Below are the code and all the weights of a small trained network. Each question names an input and a class and asks about switching units off, where a switched-off unit gives its printed mean instead of its output.

import numpy as np


def w(rows, s, z=0):
    codes = np.array(rows[::2]) - 128.0
    scale = np.full(codes.shape[1], s)
    scale[-1] = z or s
    return codes * scale


def f(y):
    return y / 2 * (1 + np.tanh(0.7978845608 * (y + 0.044715 * y**3)))


def log_softmax(a):
    a = a - a.max(-1, keepdims=True)
    return a - np.log(np.exp(a).sum(-1, keepdims=True))


def net(x, mask):
    res = np.array(x, float).reshape(1, 3) / 4 @ E
    y = f(res @ A[0][:, :-1].T + A[0][:, -1])
    res = res + np.where(mask, y, B[0][:, -1]) @ B[0][:, :-1]
    return log_softmax(res[-1] @ U[:, :-1].T + U[:, -1])


A, B = {}, {}
E = w([
[175,186,120,91,192,119,152,116,55,138,129,169],'x0',
[186,190,168,87,158,115,159,120,129,159,136,254],'x1',
[164,142,165,122,146,228,135,105,148,156,82,138],'x2',
],0.011)
A[0] = w([
[156,159,133,111,148,140,128,118,108,126,126,242,178],'N0',
[82,90,124,139,92,51,114,130,169,120,138,4,253],'N1',
[124,119,129,152,136,130,133,115,134,114,151,141,55],'N2',
[125,121,154,138,111,217,129,127,174,131,124,130,206],'N3',
[159,167,135,103,147,165,128,128,88,133,108,149,194],'N4',
[140,155,145,103,116,137,117,133,118,132,114,163,115],'N5',
[127,128,127,127,121,65,131,131,140,130,141,167,128],'N6',
[113,112,134,134,104,99,129,138,168,132,142,165,184],'N7',
[120,141,139,133,125,80,134,131,112,127,145,134,111],'N8',
[135,127,146,130,120,148,128,122,171,128,130,207,147],'N9',
],0.023,0.003)
B[0] = w([
[132,131,162,197,122,112,248,202,105,154,149,124,202],'N0',
[121,31,98,207,140,135,200,132,138,142,163,109,252],'N1',
[87,101,185,136,116,27,89,67,153,192,102,129,127],'N2',
[139,48,30,86,152,137,75,101,137,108,75,167,183],'N3',
[124,118,96,130,136,184,115,126,164,80,161,127,180],'N4',
[88,112,132,164,96,43,139,100,124,195,111,90,156],'N5',
[115,109,99,125,129,148,106,91,153,104,153,110,151],'N6',
[150,161,102,107,151,172,169,196,100,126,109,155,148],'N7',
[142,64,112,146,132,162,129,116,156,141,54,150,145],'N8',
[128,189,189,116,125,143,131,156,110,120,133,117,167],'N9',
],0.017,0.034)
U = w([
[127,239,159,35,151,154,24,95,122,47,186,67,98],'0',
[105,151,199,75,91,73,55,92,111,157,135,126,4],'1',
[108,40,109,224,177,169,174,146,169,118,197,84,198],'2',
[107,204,204,98,120,77,90,86,120,160,106,104,21],'3',
[141,224,254,133,124,118,192,228,69,179,140,151,172],'4',
[104,175,224,84,90,67,62,99,103,162,122,106,4],'5',
[158,108,86,30,168,159,24,94,153,73,72,167,126],'6',
],0.0071,0.0028)

Each question gives the input, the list of numbers given to net, and the class t.
The units are the neurons (one row each of A and B). Each row of codes is followed by its name. A weight is (code - 128) times the scale printed after its matrix; where a second scale follows, it is the last column's (A, B and U).
mask holds one flag per neuron, in row order. A switched-off neuron (its flag False) gives its mean, the last column of its row in B, instead of its output. The means were averaged over made-up inputs and are rounded, as every weight is.
A unit's drop is (log p(t) with every unit on - log p(t) with that unit switched off) / (log p(t) with every unit on - log p(t) with every unit switched off).
The circuit of an input: a set's keep is (log p(t) with only the set's units on - log p(t) with every unit switched off) / (log p(t) with every unit on - log p(t) with every unit switched off). Starting from all 10 units, units are removed one at a time, each time the one whose removal leaves the highest keep (on an exact tie, the one counted first), for as long as the keep stays at least 0.8.
units of the circuit, in order: the units of the circuit, biggest drop first
k most important neurons: the k neurons with the biggest drops, biggest first
drop when u is switched off: that unit's drop, to one decimal
input [-8,4,8], class 6: units of the circuit, in order : [N3, N1]
input [0,4,-6], class 4: 4 most important neurons : [N1, N3, N4, N7]
input [-5,8,4], class 4: 2 most important neurons : [N1, N9]
input [5,4,-1], class 4: 2 most important neurons : [N1, N0]
input [1,-1,8], class 6: units of the circuit, in order : [N1, N3]
input [-7,-1,6], class 6: units of the circuit, in order : [N3, N0]
input [-2,-4,8], class 6: most important neuron : [N3]
input [6,6,-1], class 4: 2 most important neurons : [N1, N0]
input [-6,2,2], class 6: drop when N2 is switched off : 0.0
input [-5,2,2], class 6: drop when N1 is switched off : 0.3
input [-6,4,0], class 4: drop when N7 is switched off : 0.1
